-201, 63, -143, -180, 87, 49, -409, 60, 195, -220, -424, 20, 12, 153, -302, 110, -123, -419, -75, 9, -179, -147, -30, -173, -169, -20, 33, -41, 106, -269, 181, 41	Z_401
-174, 91, 304, 69, 37, -8, -197, 49, 239, 24, -103, 0, 113, 132, -313, 467, 10, -177, -169, -57, -85, -4, 67, -77, -216, 2, -284, 74, 244, 75, 74, 131	Z_315
246, -191, 200, 310, 446, -373, -309, -206, -24, -35, 230, -141, 264, -356, -86, -395, -275, -154, 117, -373, -355, 284, 23, -149, -109, -238, -268, 252, -158, -339, -169, 53	Z_786
175, 88, -346, -69, 67, 288, 237, 196, 113, 65, 58, -63, -190, 86, 97, -155, 55, 194, 192, 126, 242, 25, -32, 69, 171, -191, -10, 56, -215, 11, -143, 39	Z_401
-175, -299, -43, -100, 164, -92, -474, -145, -20, -9, -1, 151, -231, 266, -394, -98, -141, -188, -403, -378, -175, 176, -90, 23, -11, -32, 33, -255, -96, -155, 193, 126	Z_932
363, -347, 101, 322, 305, -76, -332, -111, -43, 125, -95, 83, -129, -445, -213, -450, 143, -166, 106, -375, -105, 366, 361, 15, -164, -115, -269, 153, 49, 49, 78, -219	Z_932
-82, -424, 47, -46, 225, -143, -544, 10, -101, 92, -223, 109, -248, 31, -349, 20, -71, -327, -294, -519, -312, 27, 65, -210, -61, 122, -5, -180, -92, -239, 280, -25	Z_974
-329, 92, 296, -42, 201, -26, -185, 92, 257, -17, 53, 140, 64, 175, -426, 632, -89, -187, -138, 0, -139, -87, 21, -144, 43, -1, -270, -61, 168, -32, 22, 256	Z_299
-250, 327, -250, -184, 71, 218, -594, -179, 164, -271, -334, 85, -122, -214, -209, 64, -178, -612, 29, -251, -12, -252, 199, -65, -33, 99, 166, 17, 253, -145, 145, 152	Z_315
157, 104, 45, 293, 380, -50, -218, -82, -66, -24, 197, -78, -116, -264, 146, -285, -120, 33, 166, -284, -133, 172, 177, 8, 70, -67, -145, 171, -179, 13, -113, -12	Z_299
-160, -213, 239, -3, 291, 93, -699, -258, 227, -329, -135, 232, -404, 53, -176, -311, -134, -237, -105, -438, -206, 246, 87, -103, -166, 4, -310, 230, 66, -68, 41, -17	Z_908
262, -173, -44, 47, 80, 287, -65, 38, 199, 25, -4, -97, -292, -21, 47, 51, -33, 163, 54, -175, 192, -114, 56, 154, 371, -113, -82, -47, -146, 31, -115, 271	Z_786
110, 122, -181, 153, 2, 89, -114, -4, 210, -353, -577, -11, 192, 265, -47, -135, -34, -36, 148, 56, -18, -40, -164, 17, 5, -158, -84, 18, 12, -255, -40, 108	Z_744
-123, 25, 321, 229, 145, 69, -288, 40, 272, 6, -56, 32, -23, 193, -230, 267, 59, -6, -140, -226, 24, 152, 85, 49, -157, -110, -400, 121, 167, 170, 26, 167	Z_456
-356, 50, -39, -300, 77, 71, -574, -5, 218, -237, -598, 159, -127, 585, -483, 68, -200, -241, -346, -147, -287, 76, -229, -413, -233, 53, -164, -57, -101, -278, 160, 129	Z_401
96, -22, -226, 146, 5, 441, -20, 3, 373, 36, -59, -58, -241, 311, 130, 151, 24, 314, 47, -45, 275, -123, -134, 5, 295, -28, 4, 4, -275, 255, 21, 236	Z_974
297, -609, 267, 230, 558, 124, -156, -236, 358, -47, 615, -28, -164, 41, 164, -66, -141, 228, 252, -421, 37, 192, -43, 300, 415, -212, -349, 190, -339, 122, -162, 147	Z_908
248, 82, -161, 119, 96, 373, 36, -28, 245, 126, 177, -42, -215, -51, 132, -52, 14, 124, 176, -94, 282, 55, 57, 25, 345, -122, 16, 33, -133, 141, -38, 117	Z_932
364, -146, 85, 240, 46, 217, -1, -26, 236, 3, 46, -131, -213, 24, 97, -76, -1, 234, -13, -168, 195, 51, 72, 209, 442, -132, -120, -23, -111, -14, -75, 194	Z_299
108, 217, -4, 247, 157, 273, 37, -236, 293, 29, 258, -27, 4, 55, -73, -17, -74, 74, 106, -206, 250, 386, 92, 34, 447, -233, -155, 55, -39, -166, -22, 194	Z_908
345, -98, 228, 130, -253, -43, 9, 41, -27, 309, 268, -214, 126, -490, 549, 244, -117, 171, 69, 129, 181, -603, 143, -26, 89, 158, -47, 201, 145, 131, -168, 428	Z_932
64, -340, -121, 69, 12, 246, 17, -20, 59, -159, 45, 86, -80, 124, 173, -169, -97, -39, 121, 43, 160, -10, -81, -39, 303, -29, -27, -33, -40, 46, 1, 62	Z_299
-98, -227, 424, 50, -40, -35, 78, 220, 48, 93, 45, -70, 198, 36, -170, 519, 13, -156, -161, 142, -65, 2, 112, -48, -169, 27, -283, -48, 439, 93, 80, 138	Z_786
208, -14, 35, 161, 123, 399, -98, -11, 285, 42, 68, -49, -400, 144, 169, 100, 32, 346, 96, -191, 218, -14, 68, 128, 355, -117, -229, 56, -210, 200, -130, 195	Z_812
-20, 295, -206, 95, 6, 27, -69, 34, 82, -153, -350, -192, 182, 119, -8, -34, -16, -65, 83, 275, 2, -27, -48, -106, -156, -189, -175, 84, 96, -198, -22, 156	Z_974
-98, -470, 143, -19, 381, -172, -396, -173, 10, -193, -185, 225, -137, 71, -126, -326, -123, -139, -33, -191, -378, 307, -103, -319, -27, 199, -75, -29, -175, -15, 266, -119	Z_401
313, -234, 75, 253, 334, -72, -225, -185, 17, 12, 106, -86, -177, -167, 103, -529, -2, 313, 94, -429, -71, 330, 43, 129, -26, -116, -170, 216, -367, 49, -129, -3	Z_974
-195, 166, -187, -232, 390, -245, -312, -31, 18, -32, -15, 138, -80, 448, -368, 243, -249, -97, -263, -283, -277, -28, -319, -20, 83, -4, 23, -252, -384, -278, 153, 234	Z_812
-7, -287, 544, 164, 129, -78, -283, 111, 69, 27, -147, 3, 53, -11, -370, 342, 0, -184, -169, -326, -179, 98, 283, 54, -202, -62, -433, 55, 312, -109, -12, 93	Z_932
-230, -17, -531, -231, 306, -200, -220, -91, -152, 61, 75, 136, 57, 187, -423, -29, -210, -351, -177, -201, -207, 162, -256, -181, -207, -56, 298, -327, -275, -195, 290, -76	Z_744
262, -50, 28, 224, -75, 347, 116, -1, 193, 29, -1, -165, -200, 68, 246, -109, 174, 370, 88, -24, 334, 129, 74, 192, 290, -99, -191, 124, -59, 221, -70, 245	Z_908
-74, 178, 67, -72, 118, 66, -686, -197, 235, -537, -509, 26, -125, 96, -288, -274, -180, -440, -134, -270, -186, 89, -37, 25, -162, -162, -121, 102, 174, -378, 97, 187	Z_908
96, 264, 1, 59, 353, 17, -264, -204, 136, -78, -48, 51, -312, 3, 85, -87, -62, 144, 81, -209, -9, 41, 89, 99, 335, 31, -218, 35, -193, -51, -67, 148	Z_932
-76, -447, 139, -89, 268, -293, -457, -112, -60, 20, 23, 83, -113, 114, -170, -83, -237, -246, -199, -445, -289, 141, -154, -145, -98, -11, 26, -134, -132, -230, 170, 68	Z_812
79, 7, -47, 10, 524, -29, -693, -137, 134, -53, 81, 169, -310, -160, -214, -405, -79, 3, -55, -408, -281, 161, 81, -137, -87, -9, -159, 166, -362, -46, 62, -20	Z_299
47, 25, -130, 162, 512, -4, -575, -248, 193, -132, 37, 164, -119, -323, -277, -470, -100, -168, 233, -394, -112, 256, 166, -49, 38, -152, -148, 320, -276, -103, 9, 102	Z_401
-66, -407, 26, -182, 346, -57, -639, -154, 118, -66, 93, 247, -304, 150, -188, -172, -254, -191, -186, -603, -201, 105, -112, 83, -67, 55, 90, -71, -143, -128, 142, 120	Z_744
46, -143, 126, 115, 306, 12, -397, -133, 69, 7, 39, 7, -195, -143, -10, -106, -175, -33, 22, -485, -163, 116, 110, -55, 23, 8, 17, 8, -178, -36, 16, -19	Z_401
-43, -132, 352, 181, 24, 130, -157, 90, 196, -19, -166, -1, -73, 120, -190, 107, 117, -48, -101, -163, -12, 237, 177, 31, -124, -94, -323, 94, 311, -21, 16, 36	Z_974
-112, 285, 100, -45, 55, 18, -368, 1, 194, -389, -532, -76, -47, 284, -36, -5, -166, -16, -88, 79, -207, -96, -83, -152, -28, -33, -184, 25, 71, -324, -52, 247	Z_812
-209, 230, -197, -82, 24, -32, -454, -31, 156, -272, -650, -44, -69, 393, -288, -5, -134, -315, -305, -50, -214, 20, -180, -152, -166, -17, 82, -234, 111, -302, 266, 120	Z_786
88, 122, -78, 233, 241, 267, 52, -79, 313, -49, 135, -138, -187, 360, 395, 129, -88, 335, 138, -63, 266, -84, -103, 159, 507, -172, -234, -70, -172, 29, -207, 224	Z_628
216, -200, 108, 129, 431, -105, -246, -76, 41, -86, 83, 81, -68, -318, -164, -399, -37, 8, 221, -262, -228, 296, 124, -46, -61, -94, -194, 294, -244, -92, -46, -66	Z_786
-39, -215, 809, 253, 368, -142, -632, -189, 251, -143, -220, 6, -257, 171, -297, 184, -15, -105, -289, -777, -178, 473, 241, 141, -141, -103, -647, 94, 192, -115, 93, 11	Z_812
-167, -404, 703, 137, 94, -196, -265, -42, -5, 99, 257, 33, 29, -47, -251, 324, -101, -290, -321, -245, -200, 206, 139, -199, -44, 54, -272, -58, 259, 12, 155, -8	Z_908
-109, -432, 90, -115, 240, -154, -420, -157, -53, 53, 24, 20, -162, 218, -246, 27, -137, -100, -375, -473, -252, 162, -70, -51, -3, 73, 12, -328, -172, -145, 210, -38	Z_315
278, -351, 226, 245, 403, -37, -387, -268, 118, -19, 129, -10, -96, -410, -139, -376, -74, -21, 154, -514, -133, 415, 299, 35, -37, -160, -255, 240, -80, -165, -30, -76	Z_786
-121, 513, -103, -98, 96, 151, -476, -33, 205, -356, -520, -13, -234, 142, -249, -22, -66, -300, -59, -140, -81, -18, 7, 19, -119, -147, -25, 10, 62, -215, 74, 52	Z_456
-52, 156, 49, -87, 147, -34, -389, -33, 199, -279, -381, -35, 175, 104, -260, 31, -213, -297, -33, -11, -254, -100, -43, -156, -194, -102, -122, 77, 102, -382, -19, 131	Z_628
-107, -455, 240, -108, 163, -225, -453, -232, -80, 63, -40, 89, -173, 148, -329, -65, -84, -204, -399, -399, -320, 273, -34, -155, -22, 57, -81, -222, -52, -240, 246, -12	Z_628
-96, 145, -314, -54, 65, -19, -285, 130, 108, -134, -331, 181, 230, -32, -370, 117, -140, -455, -69, 98, -173, -272, -51, -312, -190, 67, -20, 62, 171, -260, 210, 272	Z_299
-72, -249, 69, -40, -45, -20, 37, 41, -20, 146, 227, -95, 60, -147, -131, 132, 39, -123, -54, -64, 28, 57, 49, 2, -166, -124, 82, -72, 126, 99, 9, 6	Z_812
192, -416, -117, 125, 408, 148, -277, -29, 146, 9, 85, 94, -145, -176, -121, -372, -50, 26, 164, -319, -185, 220, 97, -205, -29, -43, -173, 227, -275, -12, 12, -36	Z_401
-48, -387, 81, 13, 481, 72, -497, 67, 170, -60, -51, 341, -116, -216, -575, 31, 11, -377, 10, -460, -213, 148, 171, -146, -118, 53, -117, 45, -31, 77, 270, -53	Z_786
107, 112, 51, 297, 129, 316, -56, 13, 355, -46, -73, -119, -109, 261, 150, 356, 3, 422, 157, -36, 265, -182, -28, 128, 341, -130, -325, 107, -249, 227, -150, 449	Z_932
-371, 432, 69, 3, 224, -61, -658, -106, 243, -380, -443, 124, -28, 346, -273, 93, -89, -81, -234, -27, -277, -31, -120, -165, -51, 82, -252, 39, -8, -185, 188, 337	Z_786
286, -143, -148, 158, 34, 309, 151, -30, 272, -50, 18, -153, -161, 267, 278, -221, 15, 420, 99, -9, 288, 132, -159, 172, 209, -172, -214, 127, -170, 173, -155, 287	Z_456
-4, -243, 560, 295, -36, -39, -167, -158, 129, -116, -38, -50, 83, 11, -69, -17, 64, 143, -161, -96, -47, 347, 97, 34, -91, -63, -519, 205, 294, 63, -16, 303	Z_786
899, -327, 407, 363, -176, 57, 262, 94, -287, 550, 382, -733, -153, -650, 466, -517, 35, 583, -55, -469, -55, 540, 457, 85, -278, -265, -28, 210, -60, -230, -271, -206	Z_786
141, -112, -117, 12, 151, 285, -236, -47, 346, -37, 57, 24, -286, 140, -35, -99, -93, 103, -12, -359, 172, 18, -95, 70, 254, -116, -13, 57, -248, 4, -46, 273	Z_299
85, -576, 67, -117, 274, -185, -509, 54, -9, 161, 35, 36, -64, -230, -450, -48, -247, -494, -290, -554, -347, 4, 88, -111, -138, 105, 212, -180, 43, -152, 203, 115	Z_299
-93, -407, 89, -114, 290, -170, -412, -110, 59, 45, 52, 57, -162, 215, -313, 146, -89, -119, -265, -252, -269, 80, -48, -26, 39, -33, -124, -231, -116, -191, 196, 44	Z_812
264, -143, 12, 279, 80, 302, 16, -151, 259, 39, -4, -160, -246, 278, 216, -93, -20, 488, 63, -239, 289, 177, 13, 134, 343, -158, -351, 185, -294, 36, -185, 308	Z_628
-330, -183, -286, -193, 273, 30, -569, 4, 57, 84, -122, 268, -233, 124, -425, 247, -200, -412, -140, -231, -239, -160, -30, -413, 78, 156, 243, -268, -211, -158, 368, 8	Z_786
-83, 0, -170, 31, 363, 250, -295, -180, 388, -181, 50, 176, -399, 526, 67, -14, -127, 322, -28, -231, 83, 53, -269, 63, 415, -34, -233, 5, -436, 51, 27, 330	Z_401
-118, 319, -104, -69, 181, 85, -309, -10, 200, -350, -407, 27, 34, 111, -110, 0, -86, -224, 115, 134, -163, -111, -41, -189, -22, -91, -179, 66, 94, -356, 8, 81	Z_974
50, -152, -77, 79, 290, 278, 112, -86, 398, -19, 329, -32, 51, 264, 3, 225, -203, 223, 195, -134, 255, 11, -178, 75, 453, -167, -179, 67, -284, 53, -197, 408	Z_974
83, 280, -138, 16, -88, 96, -165, -9, 153, -211, -480, -174, 102, -1, -35, 56, -21, -38, 41, 173, 17, -223, 102, -11, -79, -131, -224, 101, 177, -358, -84, 239	Z_908
-62, 189, -27, 28, 127, -79, 3, 154, 183, -74, -294, -36, 262, 159, -212, 315, 28, -148, 71, 150, -12, -159, -4, 34, -89, -83, -249, 39, 84, -78, -31, 43	Z_401
490, -391, -78, 242, 47, 216, 269, 235, -106, 444, 128, -153, -98, -435, 251, -199, 267, 460, 259, 47, 34, -17, 309, -270, 84, 0, -204, 183, -195, 110, -174, -44	Z_628
-99, 76, -123, -154, 11, -46, -267, -18, 79, -210, -309, -61, -151, 196, -237, -223, -146, -374, -273, -84, -143, 151, -146, -64, -227, -99, 76, -74, 92, -208, 140, -15	Z_401
95, 54, -274, 141, 333, 34, -32, -7, 125, 59, -12, 34, 34, -19, -118, -171, 13, 169, 132, -123, -66, 197, 4, -121, -62, -80, -131, 111, -263, -38, 14, 32	Z_401
